Here is a tiny trained network, its code and every weight. The questions are about switching its units off for an input and a target symbol, where a switched-off unit gives its printed mean instead of its output.

import numpy as np


def w(rows, s, z=0):
    codes = np.array(rows[::2]) - 128.0
    scale = np.full(codes.shape[1], s)
    scale[-1] = z or s
    return codes * scale


def norm(h):
    return h / np.sqrt((h * h).mean(-1, keepdims=True) + 1e-5)


def f(y):
    return y / 2 * (1 + np.tanh(0.7978845608 * (y + 0.044715 * y**3)))


def softmax(a):
    e = np.exp(a - a.max(-1, keepdims=True))
    return e / e.sum(-1, keepdims=True)


def log_softmax(a):
    a = a - a.max(-1, keepdims=True)
    return a - np.log(np.exp(a).sum(-1, keepdims=True))


def net(x, mask):
    ids = ['αβγδεζηλμξπστψω'.index(c) for c in x.split()]
    T = len(ids)
    res = E[ids] + P[:T]
    u = 0
    for l in range(3):
        q, k, v = (norm(res) @ M[l].T for M in (Q, K, V))
        z = softmax(np.where(np.tri(T) > 0, q @ k.T / 4**0.5, -1e9)) @ v
        res = res + np.where(mask[u], z, O[l][:, -1]) @ O[l][:, :-1]
        u += 1
        y = f(norm(res) @ A[l][:, :-1].T + A[l][:, -1])
        res = res + np.where(mask[u : u + 4], y, B[l][:, -1]) @ B[l][:, :-1]
        u += 4
    return log_softmax(norm(res)[-1] @ U[:, :-1].T + U[:, -1])


Q, K, V, O, A, B = {}, {}, {}, {}, {}, {}
E = w([
[147,186,121,98,192,92],'α',
[100,144,133,178,121,114],'β',
[133,174,111,144,95,81],'γ',
[159,120,84,56,213,151],'δ',
[86,108,152,115,204,149],'ε',
[125,158,149,102,120,159],'ζ',
[184,119,151,147,91,255],'η',
[136,78,106,108,160,83],'λ',
[135,121,100,84,82,145],'μ',
[204,135,83,159,157,129],'ξ',
[64,112,169,139,89,127],'π',
[99,196,202,103,134,196],'σ',
[138,99,170,46,97,175],'τ',
[170,205,133,90,100,136],'ψ',
[97,169,131,62,145,105],'ω',
],0.023)
P = w([
[172,127,167,249,75,242],'0',
[124,130,151,194,102,192],'1',
[93,136,141,155,124,157],'2',
[78,126,133,125,133,131],'3',
[61,115,134,81,147,104],'4',
[54,115,127,53,152,88],'5',
[45,114,131,25,163,67],'6',
[48,108,138,2,168,54],'7',
],0.0063)
Q[0] = w([
[141,117,10,150,99,124],'0.h1',
[216,96,112,96,182,184],'0.h1',
[91,108,170,172,62,198],'0.h1',
[143,141,152,82,66,146],'0.h1',
],0.012)
K[0] = w([
[194,104,1,128,67,150],'0.h1',
[238,133,144,42,155,188],'0.h1',
[104,97,180,185,92,226],'0.h1',
[99,189,175,92,59,185],'0.h1',
],0.0088)
V[0] = w([
[167,97,48,33,89,202],'0.h1',
[148,163,169,76,159,97],'0.h1',
[198,146,92,75,3,222],'0.h1',
[190,83,193,200,206,53],'0.h1',
],0.0045)
O[0] = w([
[94,113,109,3,122,87,124],'0.h1',
[55,220,101,128,103,140,161],'0.h1',
[53,121,77,68,222,39,174],'0.h1',
[242,50,150,203,136,178,2],'0.h1',
],0.0046,0.0023)
A[0] = w([
[142,83,200,56,151,211,96],'0.n1',
[140,159,3,124,70,248,249],'0.n2',
[87,91,223,143,116,83,223],'0.n3',
[80,130,68,163,24,163,253],'0.n4',
],0.0055,0.0025)
B[0] = w([
[80,128,130,67,58,151,215],'0.n1',
[254,94,188,49,42,117,247],'0.n2',
[83,212,135,98,126,102,247],'0.n3',
[168,116,203,124,86,90,252],'0.n4',
],0.0096,0.0024)
Q[1] = w([
[97,59,244,49,125,139],'1.h1',
[101,40,90,181,254,175],'1.h1',
[220,157,104,38,98,181],'1.h1',
[112,225,172,125,237,218],'1.h1',
],0.0083)
K[1] = w([
[4,60,144,66,155,160],'1.h1',
[128,72,88,176,222,158],'1.h1',
[192,141,127,8,112,116],'1.h1',
[134,222,165,119,225,190],'1.h1',
],0.011)
V[1] = w([
[26,108,2,105,112,170],'1.h1',
[48,154,131,46,132,185],'1.h1',
[40,163,41,176,58,201],'1.h1',
[159,184,131,145,194,169],'1.h1',
],0.0055)
O[1] = w([
[210,103,166,144,85,124,85],'1.h1',
[162,137,107,255,95,189,253],'1.h1',
[227,55,207,84,187,152,98],'1.h1',
[109,157,71,116,114,98,97],'1.h1',
],0.0076,0.004)
A[1] = w([
[93,124,175,206,127,105,43],'1.n1',
[181,125,133,150,17,138,164],'1.n2',
[169,169,111,1,169,80,255],'1.n3',
[74,149,146,176,195,163,184],'1.n4',
],0.0078,0.0047)
B[1] = w([
[210,168,116,88,106,142,139],'1.n1',
[180,125,195,253,140,105,176],'1.n2',
[113,96,61,136,92,123,254],'1.n3',
[115,122,129,185,149,163,162],'1.n4',
],0.011,0.0086)
Q[2] = w([
[79,149,180,84,191,137],'2.h1',
[140,149,157,152,227,182],'2.h1',
[89,246,45,141,108,102],'2.h1',
[156,200,180,128,86,94],'2.h1',
],0.011)
K[2] = w([
[3,174,199,154,175,168],'2.h1',
[133,179,176,141,244,168],'2.h1',
[100,242,1,220,65,123],'2.h1',
[149,155,160,231,2,81],'2.h1',
],0.0066)
V[2] = w([
[184,91,24,74,76,38],'2.h1',
[76,65,76,191,128,122],'2.h1',
[141,129,239,201,101,182],'2.h1',
[165,147,161,65,205,4],'2.h1',
],0.0037)
O[2] = w([
[147,127,157,240,190,203,182],'2.h1',
[123,169,254,200,140,57,143],'2.h1',
[13,133,18,41,173,100,162],'2.h1',
[164,131,65,125,116,194,2],'2.h1',
],0.0045,0.0026)
A[2] = w([
[113,139,131,1,150,183,121],'2.n1',
[104,133,174,81,176,116,3],'2.n2',
[53,98,151,132,67,76,164],'2.n3',
[84,71,68,148,222,188,166],'2.n4',
],0.0096,0.0039)
B[2] = w([
[116,214,114,169,15,149,152],'2.n1',
[196,129,69,53,206,32,115],'2.n2',
[76,62,83,172,188,163,255],'2.n3',
[157,131,204,168,144,255,171],'2.n4',
],0.0072,0.0062)
U = w([
[166,136,179,130,213,217,44],'α',
[85,86,221,101,160,80,102],'β',
[199,112,199,92,108,142,83],'γ',
[147,193,82,140,229,151,63],'δ',
[131,28,115,125,75,78,3],'ε',
[167,120,86,53,154,206,72],'ζ',
[85,93,128,12,99,125,134],'η',
[213,119,101,144,186,110,118],'λ',
[171,193,193,174,189,87,67],'μ',
[163,193,100,88,73,86,54],'ξ',
[121,218,168,44,138,174,53],'π',
[137,52,130,121,223,146,100],'σ',
[86,122,89,87,147,131,237],'τ',
[137,136,125,215,86,187,206],'ψ',
[119,130,112,164,151,2,37],'ω',
],0.017,0.011)

Each question gives the input, a string of symbols that net reads in full, and the target symbol t.
The units are the heads (4 rows each of Q, K, V and O) and the neurons (one row each of A and B). Each row of codes is followed by its name. A weight is (code - 128) times the scale printed after its matrix; where a second scale follows, it is the last column's (O, A, B and U).
mask holds one flag per unit, layer by layer, with each layer's heads first. A switched-off unit (its flag False) gives its mean, the last column of its rows in O or B, instead of its output. The means were averaged over made-up inputs and are rounded, as every weight is.
A unit's drop is (log p(t) with every unit on - log p(t) with that unit switched off) / (log p(t) with every unit on - log p(t) with every unit switched off).
The circuit of an input: a set's keep is (log p(t) with only the set's units on - log p(t) with every unit switched off) / (log p(t) with every unit on - log p(t) with every unit switched off). Starting from the 12 units with the biggest drops (on a tie, the unit counted first), units are removed one at a time, each time the one whose removal leaves the highest keep (on an exact tie, the one counted first), for as long as the keep stays at least 0.8.
circuit, biggest first: the units of the circuit, biggest drop first
most important unit: the unit with the biggest drop
top k neurons: the k neurons with the biggest drops, biggest first
k most important neurons of layer l: the k neurons of layer l with the biggest drops, biggest first
input σ ψ σ μ ψ, target τ: circuit, biggest first => [0.h1; 1.n3]
input π ε γ ω γ ζ β ψ, target ψ: circuit, biggest first => [1.h1; 2.h1]
input λ ζ ζ, target τ: circuit, biggest first => [0.h1]
input ξ λ η η, target γ: top 2 neurons => [0.n2; 1.n2]
input ψ β ε γ, target ω: circuit, biggest first => [1.h1; 0.n1]
input μ ξ μ, target τ: top 2 neurons => [0.n2; 2.n3]
input μ μ γ η, target γ: circuit, biggest first => [0.n2; 0.h1]
input μ ε γ ψ μ σ γ, target τ: circuit, biggest first => [1.h1; 0.n2; 1.n2]
input γ δ δ σ β π ζ ψ, target ψ: circuit, biggest first => [1.n3; 2.h1]
input γ ω σ, target π: top 3 neurons => [1.n3; 2.n3; 2.n4]
input δ π σ ξ σ ξ ε λ, target ψ: 2 most important neurons of layer 0 => [0.n2; 0.n4]
input α β ξ ε, target α: top 4 neurons => [1.n4; 1.n3; 2.n4; 0.n2]
input π η π ψ π ξ λ, target σ: 2 most important neurons of layer 2 => [2.n1; 2.n4]
input τ ζ ψ μ, target ε: top 2 neurons => [2.n4; 0.n2]
input ζ σ π ξ ω, target ψ: circuit, biggest first => [1.h1; 1.n3; 2.h1]
input π ω ψ, target ξ: 3 most important neurons of layer 2 => [2.n3; 2.n4; 2.n1]
input ψ σ ω ω π, target β: most important neuron of layer 2 => [2.n1]
input α γ π ψ τ, target ψ: 2 most important neurons of layer 2 => [2.n1; 2.n3]
input π ε α, target ψ: 2 most important neurons of layer 1 => [1.n3; 1.n4]
input ω μ ζ σ π ω ω λ, target ψ: circuit, biggest first => [2.h1; 0.h1]
input π ξ ξ, target λ: most important unit => 2.h1
input τ τ α ξ, target λ: top 2 neurons => [0.n2; 1.n4]
